[ 2 -1 -1 11  5 -7 -1  3  1  6 -2 10  2  2  2  0  1 -1 -1 -1 17 -1 -4 -4
 -2 -8  4  8  5 10  1  2 -4  1  4  1 -3 -7 -4] : S
[  5  -3   0   0  -4  -4   1 -13   1   3   5   0  -6   3   5  -4  -2  -1
   5  -1   4  -2  -3   4   1  -7   2   6   5  -4   3   2  -1   1   3   3
   3   0   2] : H
[ -9   1   0  -8  22  -6   1   5  -2 -11  -3 -10  -5  -2   0  -3  -1   1
  -7  -5  -4  -4   0   5   4   4   1   7  -5  -7   5   2  12  -6   2   5
   3  15  -5] : T
[  3   1  -7  -2  -9   0   5   5   0   7   2   2  -2   2   1  -1  -1   0
  -3   2  -9   0  -3  -2   1  -7   0   4   0 -13   4  -1   1  -2  -2   2
   3  -3  -1] : H
[  2   1  -2  11   9  -6  -1  21   0   6   0   1  -9   0   5   1   0  -1
   1  -1 -11  -7  -7  -3  -2  -6  -2  18   3  -8  14  -2   5  -1   3   7
   4  -9  -3] : H
[ 0 -2 -2  2 -6 -4  9  0 -2 -1  1 -2 -8 -2  3  1 -2 -2  2 -3  5  2 -7  2
 -1 -7 -2 13  2 -7  7  0  0 -8 -2  3  0  2 -3] : T
[  9  -3  -4 -17  -3  -5   3  11  -2  -1   4   1 -15  -2   6  -1  -1  -1
   6  -1  -3   5 -10  -1   1  -6   3  12  10 -12   5   3   3  -7  -3   0
   6   4  -1] : T
[-2  2 -1  7 15 -2 -7 -4 -4  3  0  3 -2  4 -4 -4 -1  5  4 -2 10 -3 -2 -1
 -2 -5  1  2  6 11  1  2  1  1  8 -1 -4 -2  0] : H
[  3   0  -2 -13  -1  -6   7  16  -2  -2   0   0  -5   1   5  -1   1  -4
   0  -1 -11   3  -6  -1   2  -7   4  14   1 -12   8  -1   5  -9  -4   2
   8   1  -3] : T
[  2   0  -1  15   3  -4   1   2  -3   2   0   1   0  -3   3  -2   4  -1
   1   2 -33   0  -5  -1  -2  -4   0  11   3  -1   6  -1   0  -7   5   4
  -4  -2  -2] : H
[-1  0 -1 -6 -5 -3  0  5  0 -3 -1  8  1  2  3  2  3 -2 -2  1 10 -3  0 -1
 -5 -8  4  5  2  4  3  4 -2  2 -2 -3  3 -1  2] : S
[-2  3  0 -1  5 -2  0 10  0  0  0 -2 -3 -2  7  2  0 -1 -2  0 -5 -2 -6 -2
 -1 -5  1 10  0 -9  7 -2  3 -6  0  3  4 -6 -1] : T
[ 10  -1   0  -1  -4  -7  12  20  -1   1  -5   5   8  -2   3   4   2  -5
  -9   5   1   5  -5  -7  -2  -9   2  13  -3 -13   3   2  -3  -6  -9   3
   0  -7  -6] : T
[  9   3  -1  -4  22  -9   5  26  -4  -1  -4   4   0  -1   3   3   1  -1
  -5   0 -17   5  -4  -6   6   1   2  12  -4 -12   3   3   5  -6  -1   1
   6   2  -7] : S
[  5   2  -8   3   9 -10   1   1   1   2   0   0  -3   0   2  -3   0  -2
  -1   0  -3  -5  -1  -4  -2  -5   0  11   0 -12   5   0   3  -3  -1   1
   1   1  -5] : T
[ 4 -6 -3  5 14  0 -3 14 -3  2  1  5  6  1 -4  1  1  2 -1  0 -3  3  1 -3
  0  4 -1  2  2  0 -1  4 -5 -1  3  1 -2 -1 -4] : S
[ 0  1  1 15 -6 -3  8  8  1  1 -7  3 13 -3  6  2  1 -2 -9  6  8  1  0 -5
  3 -9  0  7 -8  5  1  0 -3 -4 -3  1  3 -4 -8] : T
[ 1 -2  3 -3  2 -7  7  9  7  2 -1 -3 -7  3  4  1 -3  3  0 -1  3  1 38 -1
  3 -6  1 12  2 -5  7  3  2 -9 -3 -1  2  3 -4] : T

[-1 -1  3  0 -1  4  1 -4 -6 -2 -1 -3  3  2  1  0  3  3  4 -3 -1 -1  1 -3
  2  0 -3 -1  8  0 -3 -1 -3  1  3  0  0  0  2] : Motap
[ 0  3 -2  0  1 -1  1  1 -3 -2 -3 -2  7 -1 -1  4  4  5  7  2  0  2  2  1
  6 -3  0  1  3  6  3 -2  3 -2 -3 -2  1  0  0] : Motap
[ 0 -2  8  5 -1  2  0 -5 -5  8 -1 -5  5  0  1  0  1  2  0 -3 -2  0  0  9
  3 -3  0 -2  4 -2  2 -2  0 -4  4 -3 -2  5  2] : Motap
[ 2  0  3  6  6 -4  2 -2  0  2 -6  4  2  2 -4 -1  0 -4 -5  2 -2  0  1  5
  2  1 -4 -1 -6  1  2  0 -1  6  6  1  2 -3 -6] : Zegu
[-1 -3  1 -1  0 -5  0  2 -3  2  0  3  5  0 -1  1 -6  7  1  1 -2 -1  0  3
  1  2  1 -3  0  0  2  2 -4 -7  4  0  0  1 -3] : Zegu
[ 4  2  2  4  3 -3  2 -2 -2  2 -3 -5 -2  2  0  0  0 -4 -1  2 -1  1  2  4
  2  1 -1  0 -2 -1  0 -1  4  2  5  1  1  0 -2] : Zegu
[ 2  3 -1  3 -3 -1 -2 -4 -2  2 -1 -9  1 -2  1  2  3  6 -2  0  0  0  1  5
 -1 -1  5 -2  5 -1  3 -4  3  0  4 -1  2  4 -3] : Motap
[  0   1   5   3   3   4   0 -11  -2  -1  -2 -14  -3   0   5   0   7   6
   0  -1  -2   0  -1  -2   2   0  -2   2   6  -1  -2  -4  -3  11   4   2
   0   4   5] : Motap
[  2  -3  -2   0   7  -2   0  -3  -2   1  -4   4  -1   1  -5   2   0   2
  -2   2  -2  -2   2   3   1   0  -1   1  -1   0   2   1  -3 -12   4   0
   0   4  -4] : Zegu
[ -4  -1   8   1  -4  -5  -1  -3  -9  -4  -2  -9   7   0  -5   0   1  15
   3   3  -1  -5  -1 -10   6   1   3   4   4  -1  -5  -4   1   5  -5   1
  -1  -3  -1] : Motap
[  2   0   0   0   1  -4  -1 -11  -2   1  -4   2  -2  -2   2  -1   1   6
   2   5   0   0   3   6   1   2   1   1  -3   3   1   1   1   0   2   1
   2   0 -11] : Zegu
[-4 -1  0  3 -5  1 -1 -2 -2  0 -1 -2  6  4 -4  0  2  4 10  2  0  3  2 15
 -3  1 -2 -3  2 -1  0 -3 -2  5 -7 -2  3 -3 -2] : Motap
[  3  -2   6  -2   2  -5  -2  -1   3   1  -5   0   0  -1  -3   0   0   6
  -6   5  -4   0   4   1   3   2   2   5  -3  -4   0   1  -2   4  -3   1
  -2   0 -11] : Zegu
[-1 -1  0  2  0  1  0 -6 -3 -1  2 -3  5 -1 -3  2  3  8  4  4 -3  0  2  2
  3 -2  1  4  2  0 -1 -2 -2  7 -2 -1  0 -1  2] : Motap
[-1 -2  6  2  2 -3  2 -2 -2  0 -4 -3  3  5 -4 -4  0  5  1  1  0  0  4  6
  2  0  8  0 -1  0  4 -1 -3  3  5  2  2 -2 -4] : Zegu
[ 1  3  1  6 -7 -4 -4 -4 -5 -2 -2 -8  3 -3 -5  1  6 13  3  4 -1  1 -1 -6
  5  1  4  1  2 -2 -5 -5  3 11 -6  3 -2 -1 -8] : Motap

[-7  0  0  0  1  1  1  1  1  2 -1  6 -1 -5 -1 -1  0 -1  5  1 -1  0 -2 -1
 -2 -3  3  2  2  0  3  2  0 -3  1  1 -1  0 -3] : beb
[ -2  -2   6  -2   1   4   7   3   3   6  -1   8  -2 -11   0  -2   1   1
   7  -1   3   0  -2   0  -3  -3   1   2   3   1   5   5   1   3  -2  -2
   2   1  -4] : Zivov
[-2 -1  2 -1  1  2  3  1  2  2 -1  4 -1 -5  1 -1  0 -1  4  0  2 -1 -1  0
 -1 -1  2  2  1  0  3  2  0  0  0 -1  1  0 -2] : nizat
[ 2 -2  4 -2  0  2  3  1  1  3  0  2 -1 -5  1 -1 -1  1  2 -1  2  0 -1  1
 -1  0  1  0  1  1  1  2  0  3 -2 -2  1  0 -2] : vezu
[-4 -1  5 -2  1  4  6  3  2  6 -2  6 -2 -9  2 -1  1  0  7 -1  4 -1 -3  1
 -1 -3  2  2  2  2  3  5  1  2 -2 -1  2 -1 -5] : Zivov
[-2  2  3 -1  1  3  5  1  1  5 -2  1  0  0  2  1  1 -4  2 -1  5 -3 -3  3
  2 -3  4  3  2  1  2  3  0  1  0  0  4 -3  0] : vezu
[-4  1 -1  1  0  1  0  1 -1  1 -1  1  1  2  0  0  0 -1  1  1 -1 -1 -1  0
  1 -2  1  2  0 -1  0  1  0 -1  0  1  0 -1  0] : vipug
[-4  3 -2  1  1  1  2  3 -1  1 -1  0  1  4  0  0  0 -1  0  0  0 -2 -1  0
  1 -3  2  3  0 -1 -1  2 -1  1  0  1  0 -2  1] : labo
[-1 -1 -1  1  0  0  0  1  0 -1  0  1 -1 -2 -1 -2  0  2  2  1 -2  1  0 -2
 -1 -1 -2  0  0  0  0  2  0  1 -2  0 -1  0 -1] : zudun
[ 0  2  5 -1  2  2  6  1  1  6 -2  0  1  1  3  1  0 -5  0 -2  6 -4 -3  4
  1 -2  4  1  1  1  2  3 -1  4  0  0  5 -3  0] : vezu
